Below is a small trained network, with its code and all its weights. Each question gives an input and a target symbol and asks what happens when units are switched off, that is, made to give their printed mean instead of their output.

import numpy as np


def w(rows, s, z=0):
    codes = np.array(rows[::2]) - 128.0
    scale = np.full(codes.shape[1], s)
    scale[-1] = z or s
    return codes * scale


def f(y):
    return y / 2 * (1 + np.tanh(0.7978845608 * (y + 0.044715 * y**3)))


def softmax(a):
    e = np.exp(a - a.max(-1, keepdims=True))
    return e / e.sum(-1, keepdims=True)


def log_softmax(a):
    a = a - a.max(-1, keepdims=True)
    return a - np.log(np.exp(a).sum(-1, keepdims=True))


def net(x, mask):
    ids = ['αβγδζηθλμξπτψω'.index(c) for c in x.split()]
    T = len(ids)
    res = E[ids] + P[:T]
    r = res
    for j in range(2):
        rows = slice(2 * j, 2 * j + 2)
        q, k, v = (r @ M[0][rows].T for M in (Q, K, V))
        z = softmax(np.where(np.tri(T) > 0, q @ k.T / 2**0.5, -1e9)) @ v
        o = O[0][rows]
        res = res + np.where(mask[j], z, o[:, -1]) @ o[:, :-1]
    y = f(res @ A[0][:, :-1].T + A[0][:, -1])
    res = res + np.where(mask[2:14], y, B[0][:, -1]) @ B[0][:, :-1]
    return log_softmax(res[-1] @ U[:, :-1].T + U[:, -1])


Q, K, V, O, A, B = {}, {}, {}, {}, {}, {}
E = w([
[137,151,137,103],'α',
[86,152,178,180],'β',
[214,69,96,127],'γ',
[102,139,204,137],'δ',
[142,131,119,81],'ζ',
[124,188,136,116],'η',
[115,162,254,146],'θ',
[208,58,91,120],'λ',
[121,174,151,173],'μ',
[86,149,137,180],'ξ',
[111,175,168,123],'π',
[27,58,51,40],'τ',
[189,132,71,40],'ψ',
[55,14,194,112],'ω',
],0.017)
P = w([
[159,108,69,216],'0',
[145,128,103,176],'1',
[62,177,149,163],'2',
[90,119,129,147],'3',
[1,192,180,111],'4',
[70,115,135,143],'5',
[91,128,160,142],'6',
],0.0093)
Q[0] = w([
[182,124,31,53],'head 0',
[61,193,153,165],'head 0',
[3,196,140,183],'head 1',
[225,43,105,134],'head 1',
],0.0066)
K[0] = w([
[240,109,64,88],'head 0',
[167,3,212,229],'head 0',
[20,95,123,92],'head 1',
[149,38,109,203],'head 1',
],0.0072)
V[0] = w([
[136,249,63,98],'head 0',
[192,204,186,188],'head 0',
[127,170,193,133],'head 1',
[185,182,212,183],'head 1',
],0.011)
O[0] = w([
[145,126,72,86,2],'head 0',
[207,154,118,160,153],'head 0',
[253,65,145,176,155],'head 1',
[65,82,50,129,89],'head 1',
],0.012,0.0043)
A[0] = w([
[191,116,180,84,217],'neuron 0',
[125,43,215,222,186],'neuron 1',
[16,60,15,254,68],'neuron 2',
[84,123,172,83,22],'neuron 3',
[117,209,218,224,181],'neuron 4',
[162,225,109,116,225],'neuron 5',
[90,253,154,71,230],'neuron 6',
[117,35,64,163,151],'neuron 7',
[122,4,83,83,110],'neuron 8',
[88,187,201,42,255],'neuron 9',
[236,207,199,200,73],'neuron 10',
[246,212,172,114,237],'neuron 11',
],0.0079,0.0045)
B[0] = w([
[17,145,81,144,160],'neuron 0',
[161,45,62,169,240],'neuron 1',
[107,193,206,100,159],'neuron 2',
[223,205,97,222,149],'neuron 3',
[124,83,94,110,253],'neuron 4',
[63,71,101,94,160],'neuron 5',
[167,62,103,117,202],'neuron 6',
[82,223,103,191,151],'neuron 7',
[107,93,141,94,138],'neuron 8',
[111,100,104,133,227],'neuron 9',
[131,205,116,3,199],'neuron 10',
[72,131,109,175,191],'neuron 11',
],0.0065,0.012)
U = w([
[27,117,29,197,223],'α',
[153,73,150,111,215],'β',
[90,146,91,188,50],'γ',
[145,136,158,135,54],'δ',
[182,96,76,165,1],'ζ',
[194,121,207,159,155],'η',
[158,149,134,153,208],'θ',
[139,151,160,153,48],'λ',
[96,64,204,146,73],'μ',
[145,132,114,130,6],'ξ',
[2,146,177,110,58],'π',
[138,122,157,139,105],'τ',
[180,71,86,72,75],'ψ',
[101,160,163,188,114],'ω',
],0.0092,0.0057)

Each question gives the input, a string of symbols that net reads in full, and the target symbol t.
The units are the heads (2 rows each of Q, K, V and O) and the neurons (one row each of A and B). Each row of codes is followed by its name. A weight is (code - 128) times the scale printed after its matrix; where a second scale follows, it is the last column's (O, A, B and U).
mask holds one flag per unit, heads first, then neurons. A switched-off unit (its flag False) gives its mean, the last column of its rows in O or B, instead of its output. The means were averaged over made-up inputs and are rounded, as every weight is.
A unit's drop is (log p(t) with every unit on - log p(t) with that unit switched off) / (log p(t) with every unit on - log p(t) with every unit switched off).
The circuit of an input: a set's keep is (log p(t) with only the set's units on - log p(t) with every unit switched off) / (log p(t) with every unit on - log p(t) with every unit switched off). Starting from the 12 units with the biggest drops (on a tie, the unit counted first), units are removed one at a time, each time the one whose removal leaves the highest keep (on an exact tie, the one counted first), for as long as the keep stays at least 0.8.
circuit, biggest first: the units of the circuit, biggest drop first
k most important neurons: the k neurons with the biggest drops, biggest first
which heads matter: for each layer, one digit per head in row order, 1 if its drop is at least 0.15 and else 0, layers parted by /
drop when u is switched off: that unit's drop, to one decimal
input θ τ ξ, target π: most important neuron -> neuron 10
input α ξ η ω δ, target μ: circuit, biggest first -> head 0; head 1
input δ τ τ θ, target π: which heads matter -> 01
input μ τ θ γ, target π: circuit, biggest first -> head 0; head 1; neuron 2; neuron 1
input θ γ γ θ λ δ τ, target π: circuit, biggest first -> neuron 1; neuron 2
input τ δ π η τ π, target π: 2 most important neurons -> neuron 10; neuron 1
input π δ θ, target α: which heads matter -> 00
input ξ θ μ ζ τ τ δ, target π: which heads matter -> 01
input τ λ θ, target α: 4 most important neurons -> neuron 11; neuron 0; neuron 4; neuron 5
input δ δ μ θ τ π, target π: 2 most important neurons -> neuron 10; neuron 11
input λ τ β λ θ θ τ, target π: which heads matter -> 10
input δ δ θ δ τ η β, target π: which heads matter -> 01
input γ θ δ λ τ η, target π: which heads matter -> 01
input α τ β, target π: circuit, biggest first -> head 1
input ξ θ α ψ τ ξ η, target π: drop when head 1 is switched off -> 0.7
input θ π ξ γ τ δ, target π: drop when neuron 0 is switched off -> 0.7
